Below is a small trained network, with its code and all its weights. Each question gives an input and a class and asks what happens when units are switched off, that is, made to give their printed mean instead of their output.

import numpy as np


def w(rows, s, z=0):
    codes = np.array(rows[::2]) - 128.0
    scale = np.full(codes.shape[1], s)
    scale[-1] = z or s
    return codes * scale


def f(y):
    return y / 2 * (1 + np.tanh(0.7978845608 * (y + 0.044715 * y**3)))


def log_softmax(a):
    a = a - a.max(-1, keepdims=True)
    return a - np.log(np.exp(a).sum(-1, keepdims=True))


def net(x, mask):
    res = np.array(x, float).reshape(1, 2) / 4 @ E
    y = f(res @ A[0][:, :-1].T + A[0][:, -1])
    res = res + np.where(mask, y, B[0][:, -1]) @ B[0][:, :-1]
    return log_softmax(res[-1] @ U[:, :-1].T + U[:, -1])


A, B = {}, {}
E = w([
[164,180,147,255,43,132,185,140,111],'x0',
[75,103,208,105,89,95,135,163,10],'x1',
],0.016)
A[0] = w([
[104,20,152,2,165,95,62,199,99,223],'n0',
[208,200,78,143,138,190,196,130,244,249],'n1',
[51,114,184,26,98,83,73,127,71,132],'n2',
[80,62,208,119,106,72,88,203,9,124],'n3',
[126,182,222,136,73,94,215,218,68,124],'n4',
[101,111,70,50,235,183,47,65,169,253],'n5',
[138,107,228,140,142,94,168,128,125,114],'n6',
],0.0089,0.0068)
B[0] = w([
[193,82,146,104,118,105,137,174,137,254],'n0',
[163,183,61,83,92,145,125,135,189,229],'n1',
[143,90,143,147,112,112,93,117,108,217],'n2',
[108,128,250,137,133,151,99,145,95,232],'n3',
[95,146,176,148,94,146,181,124,112,207],'n4',
[96,116,81,118,181,74,165,176,141,246],'n5',
[89,155,178,137,119,106,119,136,106,153],'n6',
],0.015,0.023)
U = w([
[117,116,72,82,167,91,173,166,135,252],'0',
[162,52,175,88,115,107,107,152,92,195],'1',
[178,178,98,143,57,251,138,101,167,196],'2',
[70,152,170,163,84,160,180,118,84,98],'3',
[130,116,117,150,129,148,100,93,125,45],'4',
[118,147,136,108,170,138,77,140,88,48],'5',
[105,111,122,139,163,175,149,115,127,28],'6',
[133,128,133,90,144,156,106,95,102,5],'7',
],0.012,0.0031)

Each question gives the input, the list of numbers given to net, and the class t.
The units are the neurons (one row each of A and B). Each row of codes is followed by its name. A weight is (code - 128) times the scale printed after its matrix; where a second scale follows, it is the last column's (A, B and U).
mask holds one flag per neuron, in row order. A switched-off neuron (its flag False) gives its mean, the last column of its row in B, instead of its output. The means were averaged over made-up inputs and are rounded, as every weight is.
A unit's drop is (log p(t) with every unit on - log p(t) with that unit switched off) / (log p(t) with every unit on - log p(t) with every unit switched off).
The circuit of an input: a set's keep is (log p(t) with only the set's units on - log p(t) with every unit switched off) / (log p(t) with every unit on - log p(t) with every unit switched off). Starting from all 7 units, units are removed one at a time, each time the one whose removal leaves the highest keep (on an exact tie, the one counted first), for as long as the keep stays at least 0.8.
circuit, biggest first: the units of the circuit, biggest drop first
top k neurons: the k neurons with the biggest drops, biggest first
drop of u: that unit's drop, to one decimal
input [-6,0], class 0: circuit, biggest first	n5
input [1,-3], class 2: circuit, biggest first	n5, n1
input [6,0], class 2: top 2 neurons	n3, n5
input [3,1], class 3: top 2 neurons	n1, n0
input [1,0], class 2: top 3 neurons	n5, n3, n0
input [1,-4], class 2: top 3 neurons	n1, n5, n0
input [5,1], class 3: top 2 neurons	n1, n4
input [4,0], class 2: top 2 neurons	n5, n3
input [-2,0], class 0: top 2 neurons	n3, n2
input [2,-4], class 2: drop of n1	0.0
input [2,1], class 3: drop of n1	0.5
input [0,-4], class 0: drop of n3	0.4
